[128 = 0]

[138 137 134 124 109 122 128  87 120 110 129 131 123 119 143  90 156 152]
sz
[135 138 144 133 130 121 100  83 120 122 121 113 118 103 193  82 141 110]
sz
[130 143 144 132 141 103 113 216 110 101 128 155 133 124 142  80 128 100]
hh
[132 148 125 128 110 153 117 122 108 121 131 150 122 123 107 141 138 150]
Sl
[127 108 141 131 123 111 109 110 143 157 115  71 123  93 196  42 112  54]
sz
[134 125 119 145 121 134 126 189 117 138 127 141 127 111 142 127 111  77]
Sl
[135 136 139 135 133 116 118  69 154 103 121 127 121 120 170  56 150 134]
sz
[132 147 134 140 119 117 110 137 108 132 126 114 127 106 168  89 160 100]
sz
[137 147 144 138 127 118 104 126  99 122 131 116 129 103 164  69 132 122]
sz
[133 155 140 153 144 116 116  94 136 129 125 118 118 118 167  80 137 136]
sz
[128 143 149 131 129 120 127 154 114 116 136 134 116 129 163 143 106 110]
Sl
[129 127 138 133 143 131 125 138 143 105 128 152 106 118 130 138 124 129]
Sl
[135 150 140 137 140 120 121  61 143 123 123 125 112 107 173  89 128 136]
sz
[147 152 147 148 116 128 102  87 107 131 124 124 129 106 190  57 157 141]
sz
[128 130 145 135 126 132 127 139 146  89 130 149  95 112 197  90 127 119]
Sl
[126 136 135 139 127 121 118 154 117 135 124 137 128 116 124 118 117 102]
Sl
[141 155 144 134 121 123 116  74 118 118 121 117 136 105 180  56 154 157]
sz
[140 131 134 144 131 147 130 100 143 126 129 134 105  98 167 118 123 137]
Sl
[143 123 140 119  99 106 119 146 129 132 130 103 124 106 169  83 141  84]
sz
[129 150 132 134 121 128 131 138 103 127 130 172 129 110 173  69 151 126]
hh
[131 147 150 152 174 101 110 145 162  96 125 112 107 108 179 108 122  97]
hh
[133 143 133 127 132 118 117 144 115 162 121  99 137 106 185  96 133  97]
hh
[139 157 140 137 139 119  97 120 121 121 115 121 120  98 208  74 139  99]
sz
[141 149 143 135 121 121 116  68 136 129 121 121 127  95 176  71 153 149]
sz
[141 167 137 161 137 134 120  22 144 107 123 156 120 124 161  49 168 198]
sz
[132 146 142 143 129 122 112 111 118 138 122 119 134 110 150  73 143 107]
sz
[127 136 150 140 140 119 108 147 118 124 133 113 128 122 185  87 138  97]
sz
[134 122 140 143 132 133 134 130 156  88 137 144 108 119 147 108 126 103]
Sl
[137 164 138 139 131 130 109  69 104 124 122 114 138 114 168  64 157 143]
sz
[140 151 143 135 132 125 110  46 120 124 117 116 128 106 186  70 148 137]
sz
[133 142  94 129 131 112 121  77 123 126 118 115 132 114 167  88 146 144]
sz
[142 143 138 140 127 139 118  80 120 129 126 122 123 114 148  88 144 125]
sz
[126 153 150 134 136  93 116 252 116 143 133 117 128 108 174 114 137  65]
hh
[132 145 136 138 140 124 118  61 128 125 128 128 134  99 164  58 142 132]
sz
[127 153 135 123 127 123 122 163 105 111 124 136 125 129 148 131 125 122]
Sl
[124 139 144 138 125 131 113  56 120 108 125 119 121 109 178  66 144 149]
sz
[139 148 138 139 126 122 105  72 122 107 114 127 119 135 172  72 160 129]
sz
[133 135 137 137 148 117 140 159 154 115 117 151 119 115 151  88 126 105]
hh
[136 153 150 139 137 121 119  52 120 118 126 125 133 121 155  53 146 141]
sz
[140 157 142 126 133 154 130  61 125 118 132 152 105 118 132 109 113 149]
Sl
[142 165 142 134 120 125  97  37 120  84 116 131 119 138 176  56 158 170]
sz
[133 145 137 138 134 112 118 125 127 127 130 108 133 101 179  77 132  88]
sz

[138  95  86 146 142 128 115 121 136 131 140 131 128 131 129 131 121 139]
cm
[133 104 135 136 141 117 149 131 134 119 142 133 128 138 132 133 134 127]
fl
[135 115 123 133 131 132 121 126 124 138 128 127 135 119 120 125 112 124]
qn
[135 117 166 132 138 117 161 140 128 131 135 138 136 125 139 122 119 109]
Tb
[142 111 143 140 138 131 135 132 114 142 122 130 140 108 126 126  87 113]
qn
[141 125 133 127 128 125 130 128 128 128 128 125 134 125 130 129 130 127]
cm
[144  97 164 131 145 116 171 130 122 135 130 132 137 121 135 130 113 106]
fl
[139  93  90 147 145 132 106 121 141 138 148 140 131 134 133 124 123 144]
cm
[131 129 137 126 129 126 143 127 124 123 132 121 132 127 115 127 129 119]
Tb
[140  98 158 128 142 114 161 126 125 120 136 120 136 122 119 132 117 109]
Tb
[121 144 177 124 128 117 167 151 127 131 123 140 129 131 148 120 125 110]
Zm
[143  91 117 146 148 121 129 124 124 131 135 126 138 117 108 134 110 120]
qn
[130 131 140 126 140 130 135 127 123 129 127 121 130 116 120 130 119 119]
Sr
[131 125 125 130 124 135 125 126 121 133 120 127 132 116 132 126 111 125]
bb
[130 134 171 121 128 123 158 153 121 135 121 139 134 119 137 124 114 111]
Tb
[135 120 148 127 129 122 143 126 122 119 129 119 133 121 120 124 125 117]
fl
[136 124 126 121 124 138 122 125 119 133 116 122 130 112 120 126 109 120]
bb
[139 122 142 131 126 144 129 133 108 126 112 128 142 100 118 125  94 109]
bb
[133 132 131 130 128 136 132 135 113 155 115 138 133 113 130 126 110 121]
bb
[139 114 145 128 137 120 148 133 126 130 130 133 135 123 133 127 120 117]
Tb
[129 117 131 128 127 139 129 127 116 136 115 129 138 107 120 124 102 113]
Sr
[138 106 151 126 141 118 156 133 126 128 136 131 139 122 134 126 116 116]
Tb
[127 131 119 130 122 141 116 125 128 150 124 106 130 125 124 127 120 130]
qn
[132 123 152 131 133 119 149 138 123 131 131 138 129 127 135 126 125 117]
Tb
[139 109 120 129 126 139 130 117 116 129 125 128 137 104 123 134 104 117]
bb
[130 127 118 139 131 129 113 122 129 141 133 126 127 130 126 131 121 137]
qn
[136 117 145 139 126 133 135 124 116 131 118 125 135 109 117 127 109 109]
Sr
[141 115 112 139 134 135 119 124 123 135 128 127 131 115 120 127 104 123]
bb
[136 116 134 133 132 135 126 129 128 133 133 135 132 124 130 127 117 126]
qn

[127 113 122 121 135 133 127 155 120 124 161 140 127 122 136 124 103 103]
N
[131 117 126 128 129 106 123 145 123 171 136 140 129 130 128 144 150  77]
P
[132 118 129 127 125 134 135 120 130 118 148 139 139 132 133 123 107 119]
N
[131 107 121 126 131  93 125 166 115 195 138 145 118 119 124 153 163  43]
P
[125 132 129 135 126 128 131 100 142 130 118 123 133 126 135 130 129 132]
E
[126 117 121 125 128 107 128 137 132 164 139 129 131 137 137 139 145  83]
P
[122 121 125 128 122 111 129 126 132 155 127 131 136 135 131 136 146  98]
P
[127 118 128 132 124 103 131 117 138 181 139 139 144 143 137 140 146  78]
E
[133 110 117 105 148 108 113 220  88 165 180 153  95  96 109 141 136  50]
Q
[130 122 133 127 128 115 127 136 124 159 128 134 125 132 129 136 148  98]
P
[134 111 125 120 133 114 125 166 119 140 159 145 123 119 126 135 133  68]
E
[131 106 125 118 131 112 124 166 115 158 166 149 125 123 130 136 126  62]
V
[128 128 129 139 118 122 133  99 139 138 114 124 144 141 140 130 137 130]
P
[132 129 124 118 135 127 125 155 103 128 150 131 116 117 124 126 115 119]
B
[132 119 126 126 127 115 131 130 126 164 132 133 132 133 131 137 144  90]
P
[136 119 128 124 129  99 128 145 121 172 139 140 126 131 127 145 158  79]
P
[146 121 125 122 134 120 121 167 107 148 146 134 116 111 116 131 135  86]
D
[126 126 130 140 120 142 134  93 144 102 125 126 151 140 143 116 105 152]
N
[127 115 123 129 122 130 135 132 129 119 156 132 140 127 137 121 109 114]
N
[134 125 125 114 143 116 118 187 100 154 153 136  99 104 119 137 142  92]
D
[125 115 124 123 129 138 129 145 121 137 155 139 137 124 133 130 117  97]
N
[130 114 125 122 133 118 117 155 113 147 156 142 128 127 133 132 121  86]
N
[132 122 124 119 142 128 119 181 107 132 155 139 103 107 113 128 125 106]
Q
[128 103 121 125 126 120 128 147 123 142 161 143 139 128 134 128 112  85]
V
[130 124 127 131 127 118 129 123 132 151 122 131 132 133 130 138 146 108]
E
[126 112 129 126 124 126 131 129 130 134 148 138 143 130 139 124 113  99]
V
[128 109 101 127 128 124 131 129 128 128 151 142 141 133 144 125 118 105]
V
[127 108 122 123 127 115 126 145 127 147 154 146 141 128 133 136 123  90]
N
[128 123 128 128 126 111 127 132 128 161 128 141 131 135 132 134 157  93]
E
[137 110 128 133 130 106 126 144 124 165 141 138 128 128 123 143 150  78]
P
[134 130 131 116 135 123 115 157 111 153 128 131 110 124 120 145 153 102]
X
[127 113 123 124 127 118 126 133 130 132 150 140 138 131 142 129 105  99]
N
[134 137 131 126 139 121 125 143 119 143 124 127 113 120 114 139 152 119]
X
[131 131 125 122 141 131 118 164 112 136 134 130 101 115 109 132 137 116]
D
[140 121 126 126 129 110 127 142 122 156 139 140 127 130 127 136 144  91]
P
[130 115 126 125 128 126 128 137 129 132 145 132 138 130 131 129 120 104]
N
[129 115 126 127 129 122 128 137 123 134 141 128 136 129 133 125 119 105]
N
[128 116 127 126 130  98 129 133 123 168 134 135 132 134 132 139 151  80]
P
[134 143 128 121 133 115 126 151 114 146 120 121 106 117 111 139 159 116]
X
[130 120 123 125 129 103 127 136 124 170 133 138 133 134 128 139 161  79]
E
[128 119 126 126 127 110 129 128 129 160 133 135 137 138 133 141 143  84]
P

[169 122 141 140 143 124 136 132 119 130 116 130 135 128 129 135 111 117]
W
[181 127 123 127 128  97 142 118 128 143 122 130 110 126 131 122 103 118]
C
[126 128 141 100 141 130 135 128 116 122 132 128 128 124 127 142 112 130]
C
[110 129 129 127 124 131  89 131 133 124 130 128 128 127 125 119 138 129]
J
[104 121 124 135 122 131 101 125 145 115 140 130 119 127 125 113 153 136]
J
[118 129 138 133 126 125 135 118 136 117 124 134 123 128 123 141 132 124]
U
[133 126 148 114 136 128 133 132 114 120 130 120 130 129 126 142 110 129]
C
[165 131 116 121 123 114 109 142 103 123 119 104 131 130 112 124  80 122]
U
[169 135 117 141 121 127 130 122 124 144 120 127 119 134 145 119 119 119]
C
[129 124 116 116 119 131  94 131 118 105 131 106 115 126 104 114 112 133]
U
[ 98 121 120 103 117 134  83 117 130  98 142 109 118 132  97 110 123 141]
U
[140 125 107 137 122 130 149 151 114 173 121 142 148 133 171 115 110 136]
W
[163 126 124 153 130 122 130 140 115 143 119 127 134 134 137 129 117 125]
J
[132 130 119 127 134 132 136 127 128 138 133 129 124 131 137 125 125 125]
W
[158 132 120 127 127 124  99 129 103 124 123 104 130 130 119 118 105 127]
U
[138 129 136 134 127 122 147 124 124 128 121 133 127 125 127 139 123 118]
U
[186 112 156 176 124 129 129 163 116 144 113 136 149 129 137 143 128 130]
W
[187 147 122 145 129 123 137 138  97 154 115 108 133 134 135 130  96 117]
U
[179 118 155 160 134 127 111 150 121 121 115 129 135 127 121 140 133 127]
W
[164 110 142 155 124 133 134 161 119 152 125 147 151 133 145 131 134 133]
W
[145 128 105 134 128 128 157 145 129 177 130 137 142 131 157 114 107 135]
W
[148 111 130 160 120 126 130 160 130 157 128 149 150 131 162 124 141 147]
W
[187 114 153 162 129 128 121 146 114 127 111 134 139 127 123 142 133 122]
W
[139 128 120 129 129 131 119 124 125 131 129 124 123 129 131 120 129 129]
J
[154 129 126 139 126 124 130 116 141 125 131 128 122 123 122 120 122 120]
C
[187 117 156 163 140 126 126 145 116 126 112 134 127 128 132 148 118 122]
W
[123 140 127 131 122 133 112 131 110 135 129 130 126 141 152 134 135 125]
C
[139 131 128 127 126 128 129 136 115 133 128 127 132 129 129 131 113 114]
J
[122 131 140 128 135 132 122 121 110 130 128 127 126 133 132 139 138 124]
C
[152 130 120 121 126 129 100 127 112 116 114  85 126 132 109 122  91 129]
U
[ 99 124 128 126 121 129 118 118 147 114 136 135 117 129 124 125 160 134]
J
[162 119 148 146 132 127 124 130 128 120 121 131 135 130 122 137 128 122]
W
[167 112 127 155 120 133 140 162 116 181 123 143 150 132 165 126 103 133]
W
[150 125 136 131 133 126 130 125 122 128 126 129 129 128 135 121 117 117]
W
[164 137 119 133 124 128 104 134 115 134 122 104 124 138 119 119 127 126]
U
[151 130 126 134 134 128 133 133 120 135 124 133 131 133 140 127 116 122]
J
[101 124 133 123 122 127 108 130 133 119 133 128 124 130 124 126 151 135]
J
[143 127 129 128 133 125 136 126 125 131 124 131 124 132 138 132 123 121]
J
[114 136 120 135 128 133 115 131 122 131 125 128 121 139 149 122 138 122]
C

[161 106  40 150 127 183 123 145 127 115 115 137 132 108 132 120 117 140]
ff
[149 117 103 102 127 135 144 125 150 142 122 130 145 125 129 122 131 118]
Mb
[129 121 151 149 116 114 134 120 136 129 131 130 136 156 123 121 126 137]
Qj
[154  95  44 198 122 207 117 162 133 136 129 140 142 100 119 108 113 134]
ff
[120 110 113  88 119 188 121 131 139 150 126 116 153  92 127 114 120 137]
cg
[143 114 101 142 134 184 131 133 184 160 131 127 146 115 125 125 137 118]
Mb
[142 106  58 139 134 138 119 144 126 131 118 134 121 127 162 112 120 131]
ff
[145 110 102 111 137 183 130 119 155 138 130 125 135 105 110 129 133 132]
Mb
[133 147 152 145 130 134 127 136 134 126 119 126 127 120 141 133 135 112]
ff
[149 117  91 142 135 151 126 138 133 137 121 127 150 118 143 120 129 126]
ff
[129 126 138 117 140 152 118 124 119 116 146 132 126 110 120 137 133 130]
cg
[145 120 132 133 133 155 138 133 159 132 140 130 127 138 101 134 137 127]
Mb
[137 121  94 128 137 181 116 151 119 132 115 108 145  93 133 128 132 134]
cg
[141 101 139 161 125 107 135 113 137 140 133 140 130 124 133 118 123 129]
Qj
[124 138 116  87 142 112 116 121 149 117 128 129 107 119 142 121 119 120]
ff
[132 120 117 116 122 156 129 132 134 128 129 131 128 113 129 125 126 130]
ff
[133 123 121  96 126 175 127 128 158 135 121 116 118 120 121 131 124 129]
Mb
[146 121 100  55 135 169 139 126 161 121 134 121 147 135  99 135 124 147]
cg
